Moves between items:
j714 du j670
j714 ra j395
j714 ru j114
j714 se j392
j765 du j401
j765 ra j357
j765 ru j92
j765 se j435
j89 du j376
j89 ra j505
j89 ru j449
j89 se j789
j111 du j870
j111 ra j131
j111 ru j357
j111 se j932
j376 du j395
j376 ra j4
j376 ru j936
j376 se j226
j702 du j92
j702 ra j691
j702 ru j816
j702 se j521
j2 du j678
j2 ra j27
j2 ru j817
j2 se j395
j763 du j505
j763 ra j424
j763 ru j192
j763 se j819
j737 du j975
j737 ra j114
j737 ru j700
j737 se j283
j502 du j702
j502 ra j870
j502 ru j401
j502 se j470
j108 du j756
j108 ra j32
j108 ru j396
j108 se j596
j817 du j266
j817 ra j670
j817 ru j975
j817 se j205
j505 du j4
j505 ra j23
j505 ru j698
j505 se j89
j32 du j953
j32 ra j112
j32 ru j567
j32 se j108
j312 du j147
j312 ra j639
j312 ru j727
j312 se j479
j789 du j226
j789 ra j89
j789 ru j27
j789 se j192
j965 du j567
j965 ra j596
j965 ru j763
j965 se j428
j479 du j894
j479 ra j312
j479 ru j206
j479 se j338
j401 du j816
j401 ra j64
j401 ru j32
j401 se j78
j96 du j436
j96 ra j155
j96 ru j131
j96 se j968
j420 du j428
j420 ra j816
j420 ru j756
j420 se j112
j721 du j629
j721 ra j206
j721 ru j968
j721 se j937
j756 du j819
j756 ra j953
j756 ru j991
j756 se j812
j936 du j205
j936 ra j392
j936 ru j283
j936 se j16
j506 du j727
j506 ra j338
j506 ru j937
j506 se j523
j213 du j470
j213 ra j932
j213 ru j435
j213 se j996
j567 du j202
j567 ra j812
j567 ru j505
j567 se j396
j16 du j114
j16 ra j936
j16 ru j367
j16 se j678
j424 du j23
j424 ra j396
j424 ru j789
j424 se j763
j84 du j996
j84 ra j436
j84 ru j870
j84 se j736
j717 du j111
j717 ra j734
j717 ru j996
j717 se j494
j870 du j691
j870 ra j5
j870 ru j64
j870 se j502
j13 du j283
j13 ra j678
j13 ru j211
j13 se j670
j932 du j502
j932 ra j111
j932 ru j765
j932 se j213
j675 du j424
j675 ra j428
j675 ru j116
j675 se j953
j4 du j2
j4 ra j184
j4 ru j392
j4 se j376
j392 du j817
j392 ra j714
j392 ru j737
j392 se j936
j275 du j467
j275 ra j894
j275 ru j629
j275 se j727
j691 du j56
j691 ra j435
j691 ru j910
j691 se j702
j639 du j496
j639 ra j700
j639 ru j275
j639 se j312
j436 du j213
j436 ra j494
j436 ru j5
j436 se j84
j357 du j64
j357 ra j470
j357 ru j56
j357 se j765
j496 du j721
j496 ra j523
j496 ru j467
j496 se j147
j30 du j449
j30 ra j192
j30 ru j395
j30 se j184
j523 du j206
j523 ra j506
j523 ru j441
j523 se j496
j494 du j932
j494 ra j717
j494 ru j922
j494 se j436
j184 du j27
j184 ra j30
j184 ru j714
j184 se j4
j894 du j441
j894 ra j147
j894 ru j289
j894 se j275
j114 du j641
j114 ra j205
j114 ru j169
j114 se j737
j206 du j289
j206 ra j727
j206 ru j96
j206 se j721
j169 du j506
j169 ra j197
j169 ru j147
j169 se j700
j710 du j21
j710 ra j467
j710 ru j494
j710 se j289
j596 du j812
j596 ra j108
j596 ru j424
j596 se j965
j283 du j197
j283 ra j737
j283 ru j639
j283 se j367
j435 du j78
j435 ra j765
j435 ru j374
j435 se j691
j226 du j714
j226 ra j376
j226 ru j16
j226 se j698
j197 du j338
j197 ra j975
j197 ru j496
j197 se j169
j910 du j596
j910 ra j374
j910 ru j675
j910 se j816
j116 du j789
j116 ra j819
j116 ru j184
j116 se j202
j211 du j639
j211 ra j266
j211 ru j338
j211 se j641
j521 du j374
j521 ra j702
j521 ru j420
j521 se j64
j467 du j968
j467 ra j441
j467 ru j717
j467 se j710
j155 du j494
j155 ra j629
j155 ru j736
j155 se j96
j289 du j734
j289 ra j710
j289 ru j436
j289 se j629
j131 du j5
j131 ra j736
j131 ru j470
j131 se j111
j937 du j155
j937 ra j721
j937 ru j21
j937 se j441
j953 du j763
j953 ra j675
j953 ru j202
j953 se j756
j819 du j89
j819 ra j763
j819 ru j30
j819 se j116
j441 du j96
j441 ra j937
j441 ru j734
j441 se j467
j700 du j523
j700 ra j169
j700 ru j894
j700 se j639
j727 du j710
j727 ra j275
j727 ru j155
j727 se j206
j374 du j108
j374 ra j92
j374 ru j428
j374 se j910
j670 du j367
j670 ra j13
j670 ru j641
j670 se j817
j812 du j116
j812 ra j756
j812 ru j23
j812 se j567
j266 du j700
j266 ra j367
j266 ru j479
j266 se j211
j367 du j169
j367 ra j283
j367 ru j312
j367 se j266
j734 du j131
j734 ra j21
j734 ru j213
j734 se j717
j996 du j357
j996 ra j213
j996 ru j691
j996 se j922
j629 du j717
j629 ra j289
j629 ru j84
j629 se j155
j338 du j275
j338 ra j479
j338 ru j721
j338 se j506
j112 du j675
j112 ra j420
j112 ru j812
j112 se j32
j147 du j937
j147 ra j496
j147 ru j710
j147 se j894
j92 du j32
j92 ra j56
j92 ru j965
j92 se j374
j816 du j965
j816 ra j910
j816 ru j953
j816 se j420
j968 du j84
j968 ra j96
j968 ru j111
j968 se j21
j678 du j737
j678 ra j16
j678 ru j266
j678 se j13
j27 du j16
j27 ra j449
j27 ru j670
j27 se j2
j449 du j936
j449 ra j698
j449 ru j13
j449 se j27
j202 du j192
j202 ra j116
j202 ru j4
j202 se j991
j975 du j479
j975 ra j641
j975 ru j523
j975 se j197
j991 du j30
j991 ra j202
j991 ru j376
j991 se j23
j205 du j211
j205 ra j817
j205 ru j197
j205 se j114
j78 du j420
j78 ra j401
j78 ru j108
j78 se j56
j396 du j991
j396 ra j567
j396 ru j89
j396 se j424
j56 du j112
j56 ra j78
j56 ru j596
j56 se j92
j428 du j396
j428 ra j965
j428 ru j819
j428 se j675
j23 du j184
j23 ra j991
j23 ru j226
j23 se j505
j922 du j765
j922 ra j996
j922 ru j702
j922 se j5
j5 du j435
j5 ra j922
j5 ru j521
j5 se j870
j736 du j922
j736 ra j84
j736 ru j502
j736 se j131
j21 du j736
j21 ra j968
j21 ru j932
j21 se j734
j470 du j521
j470 ra j502
j470 ru j78
j470 se j357
j698 du j392
j698 ra j226
j698 ru j678
j698 se j449
j395 du j13
j395 ra j2
j395 ru j205
j395 se j714
j641 du j312
j641 ra j211
j641 ru j506
j641 se j975
j192 du j698
j192 ra j789
j192 ru j2
j192 se j30
j64 du j910
j64 ra j521
j64 ru j112
j64 se j401

In the rows, 26 stands for zero.

The rows follow the links: the fewer symbols apart two items are, the more alike their rows tend to be.

Row, then item:
[27, 31, 31, 28, 31, 35, 30, 29, 18, 41, 23, 24, 27, 17, 29, 35, 37, 31, 33, 28, 19, 15, 22, 34, 8, 38, 26, 38, 19, 24, 22, 19, 19, 30, 31, 44, 22, 39, 20, 24, 29, 32, 25, 28] -> j16
[18, 22, 23, 13, 29, 32, 23, 29, 16, 45, 34, 34, 22, 16, 25, 31, 32, 44, 29, 17, 16, 24, 28, 27, 15, 37, 25, 26, 21, 34, 36, 33, 22, 31, 23, 23, 21, 38, 30, 34, 18, 29, 35, 31] -> j116
[34, 30, 25, 27, 29, 36, 24, 28, 17, 38, 18, 26, 29, 17, 25, 37, 33, 33, 30, 27, 16, 13, 28, 33, 6, 36, 27, 27, 21, 19, 19, 23, 23, 31, 24, 44, 21, 39, 29, 26, 33, 28, 19, 31] -> j714
[16, 38, 33, 38, 25, 19, 31, 24, 20, 20, 36, 18, 21, 23, 30, 17, 22, 9, 24, 35, 20, 38, 20, 19, 41, 29, 27, 32, 19, 34, 35, 20, 29, 30, 33, 24, 22, 17, 18, 18, 17, 24, 36, 20] -> j155
[31, 19, 20, 22, 23, 35, 21, 23, 35, 38, 20, 29, 29, 35, 23, 36, 17, 39, 21, 24, 34, 13, 31, 23, 8, 17, 25, 16, 34, 21, 21, 34, 31, 22, 21, 39, 31, 39, 32, 30, 31, 22, 20, 25] -> j226
[34, 18, 34, 11, 24, 24, 34, 25, 24, 13, 18, 36, 31, 27, 31, 25, 21, 39, 23, 17, 24, 25, 18, 26, 31, 25, 24, 32, 20, 20, 15, 39, 29, 28, 35, 8, 24, 19, 16, 36, 35, 24, 17, 18] -> j108
[30, 22, 28, 12, 20, 21, 27, 23, 18, 13, 22, 36, 29, 24, 27, 23, 14, 36, 18, 17, 14, 28, 24, 20, 35, 26, 25, 22, 17, 23, 22, 41, 32, 31, 28, 5, 19, 18, 24, 35, 31, 20, 22, 20] -> j420
[18, 26, 28, 34, 28, 34, 28, 27, 34, 48, 34, 23, 22, 30, 27, 33, 31, 26, 31, 31, 36, 20, 24, 27, 10, 24, 27, 32, 31, 33, 33, 19, 24, 22, 29, 46, 31, 41, 24, 22, 19, 28, 35, 27] -> j114
[18, 29, 21, 34, 25, 33, 22, 26, 33, 48, 34, 20, 21, 32, 22, 32, 23, 25, 24, 32, 33, 22, 31, 21, 12, 20, 27, 18, 33, 33, 35, 21, 29, 22, 22, 47, 30, 39, 32, 20, 19, 25, 34, 27] -> j367
[36, 34, 35, 42, 25, 27, 33, 26, 29, 20, 17, 18, 31, 28, 31, 30, 26, 12, 26, 36, 29, 21, 19, 29, 23, 23, 28, 35, 24, 18, 14, 15, 26, 25, 34, 44, 28, 25, 17, 16, 36, 25, 16, 20] -> j506
[23, 28, 33, 30, 31, 34, 32, 29, 27, 47, 30, 23, 24, 24, 30, 35, 36, 30, 34, 29, 29, 17, 20, 31, 10, 30, 26, 41, 25, 29, 27, 18, 21, 24, 33, 45, 28, 40, 17, 24, 22, 32, 29, 26] -> j670
[28, 33, 19, 42, 33, 24, 22, 30, 31, 20, 23, 15, 28, 25, 22, 24, 39, 10, 36, 36, 34, 28, 32, 36, 30, 30, 29, 27, 34, 25, 25, 8, 19, 22, 20, 37, 31, 22, 34, 16, 27, 33, 24, 36] -> j727
[32, 21, 32, 12, 21, 22, 30, 23, 19, 13, 20, 35, 28, 25, 28, 24, 16, 36, 19, 18, 17, 28, 22, 22, 34, 24, 24, 27, 18, 21, 19, 40, 32, 31, 31, 7, 21, 19, 20, 35, 31, 21, 19, 18] -> j112
[35, 36, 35, 41, 26, 28, 32, 25, 26, 22, 17, 17, 31, 28, 30, 31, 23, 14, 23, 36, 25, 20, 18, 27, 22, 24, 29, 34, 21, 18, 15, 17, 28, 27, 35, 44, 25, 26, 16, 16, 36, 24, 17, 19] -> j338
[31, 10, 23, 10, 31, 28, 24, 29, 35, 23, 21, 36, 28, 29, 25, 28, 37, 43, 34, 16, 38, 23, 28, 37, 24, 25, 24, 29, 35, 22, 20, 32, 20, 20, 23, 14, 33, 26, 29, 37, 32, 33, 20, 33] -> j756
[28, 27, 32, 24, 32, 18, 31, 30, 20, 8, 25, 28, 27, 18, 30, 18, 37, 21, 33, 24, 21, 36, 21, 34, 44, 36, 25, 39, 20, 25, 23, 23, 21, 30, 32, 9, 23, 13, 18, 28, 28, 32, 24, 27] -> j502
[21, 32, 18, 36, 23, 32, 20, 23, 27, 44, 32, 20, 22, 30, 22, 31, 19, 22, 21, 32, 27, 21, 33, 18, 14, 21, 27, 13, 30, 31, 35, 22, 31, 26, 19, 46, 26, 37, 36, 19, 20, 22, 32, 28] -> j211
[18, 40, 22, 39, 29, 21, 23, 28, 18, 24, 34, 17, 22, 16, 24, 19, 34, 9, 31, 34, 16, 35, 30, 28, 36, 37, 29, 25, 21, 32, 35, 13, 22, 30, 22, 29, 21, 21, 31, 17, 18, 30, 34, 31] -> j467
[31, 29, 28, 25, 31, 18, 27, 29, 17, 4, 21, 27, 29, 16, 28, 18, 34, 19, 32, 24, 18, 35, 26, 34, 44, 36, 25, 34, 19, 23, 22, 23, 21, 31, 27, 10, 20, 10, 25, 26, 30, 32, 22, 29] -> j5
[17, 15, 24, 18, 26, 18, 24, 27, 35, 19, 36, 32, 23, 32, 26, 15, 26, 27, 27, 20, 37, 40, 27, 23, 42, 21, 25, 24, 34, 33, 36, 31, 26, 21, 25, 4, 33, 17, 29, 32, 19, 27, 35, 29] -> j521
[18, 16, 21, 17, 25, 19, 22, 26, 33, 20, 36, 32, 22, 33, 23, 17, 24, 28, 25, 19, 35, 38, 30, 22, 41, 20, 24, 20, 34, 34, 37, 34, 27, 21, 22, 4, 32, 17, 32, 32, 18, 25, 35, 29] -> j64
[23, 37, 19, 39, 21, 32, 20, 22, 22, 41, 29, 18, 25, 27, 23, 32, 15, 20, 18, 35, 21, 21, 32, 17, 14, 22, 29, 12, 25, 29, 32, 24, 32, 28, 19, 48, 22, 36, 34, 18, 23, 20, 29, 26] -> j975
[26, 33, 18, 41, 32, 23, 20, 30, 29, 20, 27, 16, 26, 23, 22, 23, 38, 8, 36, 37, 32, 29, 33, 36, 32, 32, 28, 24, 32, 26, 29, 9, 19, 24, 19, 35, 29, 21, 36, 16, 27, 33, 26, 37] -> j206

Each walk starts at a row. The symbols on each line, taken left to right, move it on to the next item.
Each answer is a row, close to the row of the item it stands for.
new walk
[36, 33, 33, 42, 27, 28, 32, 27, 32, 19, 16, 16, 31, 30, 30, 29, 29, 11, 28, 37, 33, 21, 19, 31, 25, 23, 28, 36, 27, 18, 15, 14, 25, 23, 33, 42, 30, 24, 16, 16, 36, 27, 15, 23]
ru ra ru ru du du	[17, 16, 27, 18, 28, 17, 27, 28, 35, 18, 36, 31, 22, 31, 27, 15, 29, 27, 29, 20, 36, 40, 26, 26, 44, 22, 25, 29, 32, 34, 34, 29, 25, 21, 26, 3, 33, 16, 25, 31, 17, 28, 35, 28]
ru se ru ra	[34, 10, 27, 10, 30, 27, 26, 29, 35, 20, 19, 37, 30, 30, 26, 29, 35, 42, 33, 16, 37, 22, 26, 36, 26, 24, 23, 32, 34, 20, 18, 33, 21, 20, 27, 12, 34, 23, 26, 36, 33, 31, 19, 30]
new walk
[35, 11, 30, 10, 29, 27, 30, 28, 35, 18, 17, 36, 31, 31, 28, 28, 32, 41, 30, 16, 37, 22, 24, 33, 27, 24, 24, 34, 32, 19, 16, 34, 23, 21, 29, 12, 32, 23, 22, 36, 35, 30, 17, 27]
du ru se ru du du	[18, 26, 26, 33, 27, 34, 25, 27, 35, 48, 35, 21, 21, 31, 25, 33, 28, 25, 29, 31, 36, 21, 28, 25, 11, 22, 28, 27, 34, 34, 34, 20, 25, 21, 26, 47, 32, 42, 26, 22, 17, 28, 34, 27]
ra se ra ra	[20, 26, 31, 33, 29, 34, 30, 28, 33, 49, 32, 22, 22, 29, 28, 33, 33, 26, 31, 30, 34, 20, 22, 28, 10, 26, 27, 35, 29, 31, 31, 18, 21, 23, 30, 46, 31, 40, 21, 21, 20, 30, 33, 26]
new walk
[32, 31, 25, 42, 30, 26, 25, 29, 36, 18, 19, 15, 30, 29, 26, 27, 37, 10, 34, 37, 38, 24, 28, 35, 27, 26, 29, 30, 35, 20, 20, 9, 21, 20, 25, 39, 33, 22, 27, 16, 32, 32, 20, 32]
ru ru ra ra du ru se	[22, 21, 34, 21, 30, 17, 33, 29, 29, 13, 31, 29, 24, 24, 31, 16, 36, 23, 34, 22, 30, 39, 20, 31, 44, 29, 26, 40, 26, 30, 28, 25, 21, 24, 33, 5, 29, 14, 17, 29, 21, 31, 31, 25]
ru se du se	[34, 17, 36, 11, 25, 24, 34, 26, 28, 14, 17, 37, 31, 28, 32, 27, 24, 39, 24, 18, 28, 24, 17, 29, 30, 24, 25, 35, 22, 18, 14, 38, 27, 26, 34, 10, 27, 20, 17, 37, 37, 24, 17, 19]
new walk
[27, 13, 17, 10, 33, 29, 20, 31, 30, 30, 24, 36, 27, 25, 21, 29, 40, 44, 36, 16, 33, 23, 33, 34, 21, 31, 24, 25, 34, 25, 27, 31, 19, 23, 19, 16, 30, 30, 35, 37, 27, 33, 25, 37]
ru ra se ru	[34, 21, 19, 22, 22, 36, 20, 23, 32, 38, 19, 29, 30, 32, 22, 37, 20, 38, 21, 23, 32, 12, 33, 25, 6, 18, 26, 13, 33, 20, 20, 32, 29, 23, 20, 39, 30, 38, 34, 29, 34, 23, 19, 27]
ra ra se ru ra ru ru	[31, 40, 32, 41, 21, 30, 30, 21, 18, 29, 20, 18, 29, 24, 27, 31, 15, 15, 18, 37, 15, 20, 22, 22, 18, 26, 28, 24, 17, 22, 20, 22, 33, 31, 30, 47, 20, 31, 23, 18, 32, 20, 22, 19]
new walk
[21, 19, 17, 15, 22, 19, 19, 23, 26, 19, 32, 32, 22, 30, 21, 18, 18, 30, 19, 18, 25, 36, 34, 18, 39, 20, 24, 11, 30, 31, 34, 38, 31, 27, 18, 5, 26, 18, 37, 34, 20, 21, 33, 27]
ru ra ra ru ra ra se	[30, 11, 20, 9, 32, 29, 22, 31, 33, 27, 22, 36, 28, 26, 25, 30, 39, 44, 35, 15, 36, 21, 33, 37, 22, 28, 23, 27, 35, 22, 24, 32, 18, 21, 22, 16, 32, 28, 33, 36, 30, 32, 23, 35]
du ra se se ru du ru	[21, 27, 33, 32, 30, 34, 32, 29, 30, 48, 30, 23, 24, 25, 30, 34, 34, 28, 33, 29, 31, 19, 20, 31, 9, 29, 27, 39, 27, 30, 30, 19, 21, 23, 32, 46, 30, 42, 19, 23, 22, 31, 31, 25]
new walk
[23, 37, 17, 40, 32, 23, 20, 30, 21, 22, 30, 17, 24, 18, 22, 20, 38, 9, 33, 35, 22, 33, 34, 32, 34, 34, 28, 24, 27, 30, 32, 11, 19, 27, 19, 33, 24, 22, 36, 17, 21, 33, 31, 36]
du ru ra se se se du	[29, 29, 30, 26, 31, 18, 29, 30, 19, 5, 24, 27, 27, 16, 29, 18, 36, 20, 33, 25, 18, 36, 23, 33, 43, 38, 26, 37, 20, 24, 23, 22, 20, 31, 30, 9, 22, 12, 21, 29, 30, 31, 23, 28]
ru ru ra ra du ru se	[18, 20, 20, 13, 31, 30, 21, 29, 17, 43, 34, 35, 23, 17, 22, 29, 34, 44, 32, 17, 16, 23, 32, 29, 17, 37, 24, 25, 22, 33, 35, 31, 22, 30, 21, 23, 22, 37, 33, 34, 19, 31, 33, 34]
new walk
[33, 31, 29, 42, 30, 26, 28, 29, 35, 18, 18, 16, 30, 30, 28, 28, 34, 10, 33, 38, 37, 23, 24, 35, 28, 24, 28, 33, 33, 20, 17, 11, 22, 20, 29, 41, 33, 23, 23, 16, 35, 31, 18, 29]
ra ra se du ra du	[17, 42, 28, 39, 27, 20, 28, 27, 15, 23, 35, 18, 21, 18, 27, 17, 28, 9, 26, 34, 15, 38, 26, 23, 39, 35, 27, 30, 18, 35, 35, 16, 25, 32, 27, 27, 20, 19, 25, 18, 18, 27, 35, 26]
ru ra ru ru du du	[34, 20, 33, 11, 23, 24, 32, 25, 22, 13, 18, 36, 30, 25, 30, 25, 19, 38, 21, 17, 19, 26, 20, 23, 32, 26, 24, 29, 20, 19, 17, 40, 30, 29, 34, 7, 22, 19, 18, 36, 34, 21, 18, 19]
